Below are the code and all the weights of a small trained network. Each question names an input and a class and asks about switching units off, where a switched-off unit gives its printed mean instead of its output.

import numpy as np


def w(rows, s, z=0):
    codes = np.array(rows[::2]) - 128.0
    scale = np.full(codes.shape[1], s)
    scale[-1] = z or s
    return codes * scale


def f(y):
    return y / 2 * (1 + np.tanh(0.7978845608 * (y + 0.044715 * y**3)))


def log_softmax(a):
    a = a - a.max(-1, keepdims=True)
    return a - np.log(np.exp(a).sum(-1, keepdims=True))


def net(x, mask):
    res = np.array(x, float).reshape(1, 3) / 4 @ E
    y = f(res @ A[0][:, :-1].T + A[0][:, -1])
    res = res + np.where(mask, y, B[0][:, -1]) @ B[0][:, :-1]
    return log_softmax(res[-1] @ U[:, :-1].T + U[:, -1])


A, B = {}, {}
E = w([
[1,229,79,69,40,79,142],'x0',
[197,44,42,63,45,116,204],'x1',
[143,118,179,34,43,217,27],'x2',
],0.0065)
A[0] = w([
[126,115,160,58,89,231,52,111],'N0',
[203,6,135,175,179,200,123,132],'N1',
[250,58,188,199,181,164,93,118],'N2',
[60,221,254,194,202,122,31,123],'N3',
[159,117,176,78,72,219,39,111],'N4',
[137,146,166,24,71,180,45,124],'N5',
[132,124,168,52,86,195,48,117],'N6',
[120,145,116,190,184,83,226,116],'N7',
[140,130,155,93,73,135,78,254],'N8',
[55,200,85,83,46,74,135,142],'N9',
[43,233,72,104,63,52,129,111],'N10',
[198,68,52,92,45,81,183,113],'N11',
[72,188,193,160,204,135,51,115],'N12',
[111,182,153,185,150,120,84,138],'N13',
[24,192,105,97,63,96,131,113],'N14',
[130,124,167,92,54,206,42,117],'N15',
[83,192,210,164,161,162,72,132],'N16',
[155,122,173,49,74,152,53,122],'N17',
[245,80,186,189,236,169,107,114],'N18',
[121,132,73,179,175,25,196,123],'N19',
[44,222,89,62,101,104,138,110],'N20',
[123,152,98,216,172,56,212,102],'N21',
[63,185,198,196,180,139,35,105],'N22',
[185,32,46,20,52,154,195,103],'N23',
[116,153,92,196,209,21,192,138],'N24',
],0.0068,0.014)
B[0] = w([
[163,201,128,141,198,178,214,166],'N0',
[195,139,175,65,106,40,67,181],'N1',
[226,172,148,13,155,43,33,178],'N2',
[112,69,116,94,50,97,189,180],'N3',
[162,189,160,137,183,149,202,169],'N4',
[165,185,144,174,167,172,168,175],'N5',
[149,203,126,165,199,158,200,166],'N6',
[166,189,157,182,206,186,167,149],'N7',
[95,102,236,254,100,123,48,250],'N8',
[194,127,191,88,126,69,61,181],'N9',
[194,188,163,35,147,63,62,170],'N10',
[61,29,59,85,27,91,246,167],'N11',
[107,53,63,74,46,97,211,157],'N12',
[129,94,110,147,100,119,145,147],'N13',
[194,159,158,53,150,61,87,164],'N14',
[151,192,144,163,193,154,205,166],'N15',
[107,78,97,141,70,111,183,160],'N16',
[152,165,149,171,183,164,194,164],'N17',
[172,162,166,57,137,62,81,177],'N18',
[158,168,182,214,188,163,177,156],'N19',
[183,160,151,44,168,50,84,162],'N20',
[169,233,123,160,220,207,216,149],'N21',
[101,43,17,42,50,116,248,158],'N22',
[114,58,94,90,53,105,226,180],'N23',
[158,159,194,181,136,155,145,167],'N24',
],0.0073,0.015)
U = w([
[171,163,146,48,142,86,33,115],'0',
[144,185,141,202,177,159,172,114],'1',
[114,45,115,98,68,115,196,121],'2',
[100,92,157,242,105,129,3,254],'3',
[99,130,102,115,147,143,101,103],'4',
[103,130,93,94,134,151,113,104],'5',
[99,126,77,98,141,155,103,109],'6',
[126,127,91,102,145,165,100,110],'7',
],0.018,0.01)

Each question gives the input, the list of numbers given to net, and the class t.
The units are the neurons (one row each of A and B). Each row of codes is followed by its name. A weight is (code - 128) times the scale printed after its matrix; where a second scale follows, it is the last column's (A, B and U).
mask holds one flag per neuron, in row order. A switched-off neuron (its flag False) gives its mean, the last column of its row in B, instead of its output. The means were averaged over made-up inputs and are rounded, as every weight is.
A unit's drop is (log p(t) with every unit on - log p(t) with that unit switched off) / (log p(t) with every unit on - log p(t) with every unit switched off).
unit that matters most: the unit with the biggest drop
top k neurons: the k neurons with the biggest drops, biggest first
drop when u is switched off: that unit's drop, to one decimal
input [7,-5,-7], class 0: unit that matters most -> N10
input [3,4,-4], class 1: top 3 neurons -> N19; N3; N22
input [7,2,-7], class 0: top 2 neurons -> N10; N9
input [7,7,0], class 0: top 4 neurons -> N10; N9; N20; N14
input [-6,-8,-7], class 2: top 3 neurons -> N22; N3; N12
input [3,5,4], class 2: top 2 neurons -> N23; N11
input [7,6,0], class 0: top 2 neurons -> N10; N9
input [-7,-6,-6], class 0: top 2 neurons -> N2; N18
input [-5,0,6], class 1: drop when N0 is switched off -> 0.2
input [-1,-3,-1], class 3: drop when N23 is switched off -> 0.2
input [1,-5,-4], class 2: drop when N12 is switched off -> 0.1
input [-3,4,3], class 2: drop when N19 is switched off -> 0.1
